Below are the code and all the weights of a small trained network. Each question names an input and a target symbol and asks about switching units off, where a switched-off unit gives its printed mean instead of its output.

import numpy as np


def w(rows, s, z=0):
    codes = np.array(rows[::2]) - 128.0
    scale = np.full(codes.shape[1], s)
    scale[-1] = z or s
    return codes * scale


def norm(h):
    return h / np.sqrt((h * h).mean(-1, keepdims=True) + 1e-5)


def f(y):
    return np.maximum(y, 0)


def softmax(a):
    e = np.exp(a - a.max(-1, keepdims=True))
    return e / e.sum(-1, keepdims=True)


def log_softmax(a):
    a = a - a.max(-1, keepdims=True)
    return a - np.log(np.exp(a).sum(-1, keepdims=True))


def net(x, mask):
    ids = ['βγεζηθπσφ'.index(c) for c in x.split()]
    T = len(ids)
    res = E[ids] + P[:T]
    u = 0
    for l in range(3):
        r = norm(res)
        for j in range(2):
            rows = slice(3 * j, 3 * j + 3)
            q, k, v = (r @ M[l][rows].T for M in (Q, K, V))
            z = softmax(np.where(np.tri(T) > 0, q @ k.T / 3**0.5, -1e9)) @ v
            o = O[l][rows]
            res = res + np.where(mask[u + j], z, o[:, -1]) @ o[:, :-1]
        u += 2
        y = f(norm(res) @ A[l][:, :-1].T + A[l][:, -1])
        res = res + np.where(mask[u : u + 4], y, B[l][:, -1]) @ B[l][:, :-1]
        u += 4
    return log_softmax(norm(res)[-1] @ U[:, :-1].T + U[:, -1])


Q, K, V, O, A, B = {}, {}, {}, {}, {}, {}
E = w([
[104,111,160,112],'β',
[40,196,186,254],'γ',
[88,97,144,125],'ε',
[98,98,154,114],'ζ',
[137,192,133,99],'η',
[139,190,135,98],'θ',
[140,198,126,101],'π',
[104,104,158,88],'σ',
[153,186,148,83],'φ',
],0.022)
P = w([
[15,225,104,136],'0',
[153,178,246,165],'1',
[118,155,204,151],'2',
[116,139,188,145],'3',
[109,130,164,138],'4',
[108,122,153,133],'5',
[108,116,135,129],'6',
[108,113,121,127],'7',
[109,109,111,121],'8',
[111,107,97,117],'9',
[111,113,85,115],'10',
[111,119,72,109],'11',
],0.013)
Q[0] = w([
[241,104,183,143],'L0H0',
[59,206,149,116],'L0H0',
[249,134,84,176],'L0H0',
[81,103,136,150],'L0H1',
[133,118,133,122],'L0H1',
[89,175,106,98],'L0H1',
],0.014)
K[0] = w([
[107,163,250,225],'L0H0',
[171,72,123,45],'L0H0',
[53,166,164,186],'L0H0',
[118,130,115,184],'L0H1',
[125,140,121,132],'L0H1',
[177,123,174,157],'L0H1',
],0.017)
V[0] = w([
[101,126,183,158],'L0H0',
[102,87,150,52],'L0H0',
[182,104,119,10],'L0H0',
[25,205,81,213],'L0H1',
[101,131,131,242],'L0H1',
[78,92,68,60],'L0H1',
],0.012)
O[0] = w([
[139,147,108,146,202],'L0H0',
[51,162,209,71,241],'L0H0',
[89,34,214,150,156],'L0H0',
[53,82,68,81,253],'L0H1',
[84,95,163,107,165],'L0H1',
[115,218,2,121,86],'L0H1',
],0.0086,0.007)
A[0] = w([
[175,215,102,128,87],'L0N0',
[53,176,127,149,253],'L0N1',
[71,164,138,255,43],'L0N2',
[158,45,142,133,77],'L0N3',
],0.011,0.0038)
B[0] = w([
[111,85,128,155,136],'L0N0',
[174,121,156,186,254],'L0N1',
[106,191,249,170,144],'L0N2',
[142,46,189,192,138],'L0N3',
],0.012,0.0097)
Q[1] = w([
[113,158,64,79],'L1H0',
[158,186,254,70],'L1H0',
[156,183,143,67],'L1H0',
[175,134,174,142],'L1H1',
[170,121,188,40],'L1H1',
[173,156,110,43],'L1H1',
],0.012)
K[1] = w([
[190,65,39,173],'L1H0',
[193,183,157,37],'L1H0',
[83,180,157,55],'L1H0',
[67,124,208,139],'L1H1',
[165,123,191,72],'L1H1',
[226,210,252,122],'L1H1',
],0.012)
V[1] = w([
[96,142,200,203],'L1H0',
[131,68,195,237],'L1H0',
[84,119,62,176],'L1H0',
[184,81,135,89],'L1H1',
[129,60,100,119],'L1H1',
[153,184,155,6],'L1H1',
],0.011)
O[1] = w([
[156,97,37,21,248],'L1H0',
[116,254,86,88,209],'L1H0',
[56,73,102,149,61],'L1H0',
[62,143,90,176,75],'L1H1',
[91,121,141,85,104],'L1H1',
[50,139,100,196,124],'L1H1',
],0.0099,0.011)
A[1] = w([
[135,138,97,137,2],'L1N0',
[104,71,63,253,148],'L1N1',
[61,149,125,137,173],'L1N2',
[254,222,167,117,181],'L1N3',
],0.012,0.0032)
B[1] = w([
[163,175,161,183,128],'L1N0',
[44,18,110,107,142],'L1N1',
[202,130,128,71,149],'L1N2',
[73,1,135,71,247],'L1N3',
],0.0085,0.012)
Q[2] = w([
[86,118,118,147],'L2H0',
[173,134,116,143],'L2H0',
[91,110,163,114],'L2H0',
[48,90,114,52],'L2H1',
[250,136,114,207],'L2H1',
[67,132,184,80],'L2H1',
],0.018)
K[2] = w([
[133,132,83,130],'L2H0',
[203,72,160,82],'L2H0',
[82,96,185,184],'L2H0',
[94,236,219,80],'L2H1',
[198,9,117,162],'L2H1',
[75,227,210,172],'L2H1',
],0.013)
V[2] = w([
[142,94,69,95],'L2H0',
[129,70,5,80],'L2H0',
[91,91,42,159],'L2H0',
[98,157,116,238],'L2H1',
[82,82,97,83],'L2H1',
[225,135,103,66],'L2H1',
],0.013)
O[2] = w([
[148,161,128,61,153],'L2H0',
[253,184,145,155,178],'L2H0',
[224,246,230,87,134],'L2H0',
[217,199,176,12,2],'L2H1',
[77,49,208,98,175],'L2H1',
[27,82,68,154,106],'L2H1',
],0.0067,0.0085)
A[2] = w([
[67,251,72,103,50],'L2N0',
[68,135,182,173,130],'L2N1',
[69,151,143,154,255],'L2N2',
[152,144,165,64,156],'L2N3',
],0.015,0.0048)
B[2] = w([
[81,79,155,235,140],'L2N0',
[136,95,39,89,167],'L2N1',
[166,76,42,75,182],'L2N2',
[159,182,133,253,255],'L2N3',
],0.013,0.0087)
U = w([
[138,56,199,139,134],'β',
[139,187,93,173,224],'γ',
[80,201,211,73,65],'ε',
[115,96,36,124,167],'ζ',
[102,146,117,201,85],'η',
[215,151,105,112,49],'θ',
[108,204,126,166,253],'π',
[252,144,66,122,59],'σ',
[207,159,100,117,70],'φ',
],0.017,0.0058)

Each question gives the input, a string of symbols that net reads in full, and the target symbol t.
The units are the heads (3 rows each of Q, K, V and O) and the neurons (one row each of A and B). Each row of codes is followed by its name. A weight is (code - 128) times the scale printed after its matrix; where a second scale follows, it is the last column's (O, A, B and U).
mask holds one flag per unit, layer by layer, with each layer's heads first. A switched-off unit (its flag False) gives its mean, the last column of its rows in O or B, instead of its output. The means were averaged over made-up inputs and are rounded, as every weight is.
A unit's drop is (log p(t) with every unit on - log p(t) with that unit switched off) / (log p(t) with every unit on - log p(t) with every unit switched off).
The circuit of an input: a set's keep is (log p(t) with only the set's units on - log p(t) with every unit switched off) / (log p(t) with every unit on - log p(t) with every unit switched off). Starting from the 12 units with the biggest drops (on a tie, the unit counted first), units are removed one at a time, each time the one whose removal leaves the highest keep (on an exact tie, the one counted first), for as long as the keep stays at least 0.8.
circuit, biggest first: the units of the circuit, biggest drop first
k most important neurons: the k neurons with the biggest drops, biggest first
heads that matter: for each layer, one digit per head in row order, 1 if its drop is at least 0.15 and else 0, layers parted by /
input θ η ε π, target β: heads that matter	01 / 00 / 11
input ε η ζ β ζ, target ζ: circuit, biggest first	(L2H1)
input β σ π η ε φ, target β: heads that matter	11 / 10 / 11
input π φ ε φ π η σ ε σ γ σ ε, target ε: heads that matter	11 / 10 / 11
input θ ε ε, target ζ: 2 most important neurons	(L1N1 L0N2)
input γ ζ ε ε, target π: 4 most important neurons	(L0N2 L1N3 L2N3 L2N2)
input φ η ζ γ ε σ π, target ε: circuit, biggest first	(L2H1 L0H0 L2H0)
input ζ θ σ θ, target ζ: 3 most important neurons	(L1N1 L2N1 L2N2)
input ζ ζ θ π ε γ, target σ: 3 most important neurons	(L2N2 L2N1 L0N1)
input γ ζ γ ε σ ζ, target ζ: circuit, biggest first	(L2H0 L2N2)
input σ ζ γ, target ε: heads that matter	11 / 11 / 11
input φ ε η η, target ζ: 2 most important neurons	(L0N1 L0N0)
input ε θ ε η, target β: heads that matter	11 / 00 / 11
input β γ ε ε ε ε β ζ, target π: heads that matter	10 / 10 / 01
input γ θ π φ β ε ζ ζ σ β, target ε: circuit, biggest first	(L2H1 L0H0)
input η ε ε ζ π ε ζ γ φ ε σ ζ, target ε: heads that matter	11 / 10 / 11
input ε γ β ζ φ η ε π ε, target σ: 2 most important neurons	(L1N3 L2N3)
input ζ θ γ ζ ε, target π: 4 most important neurons	(L1N3 L2N2 L2N3 L2N1)
input ε β π ε ζ ε ζ ε γ ζ, target π: heads that matter	11 / 10 / 01
input ζ σ ε σ, target ζ: heads that matter	00 / 01 / 01
input γ π γ φ π ε π, target ζ: circuit, biggest first	(L2H0)
input π β ζ ε ζ ε ε ε γ ζ ε, target γ: heads that matter	00 / 00 / 01
input ε ε β ζ η η ε γ π φ ε, target β: circuit, biggest first	(L0H0)
input ζ β π σ γ ζ, target ε: 3 most important neurons	(L1N3 L2N1 L2N2)
input ζ σ ε φ φ ε ε π, target β: circuit, biggest first	(L1N3 L0H1)
input ζ ε ε ε ε θ ζ π ζ π φ γ, target β: 4 most important neurons	(L0N2 L0N1 L2N2 L2N1)
input γ ε π φ θ σ θ, target ε: 2 most important neurons	(L0N2 L1N3)
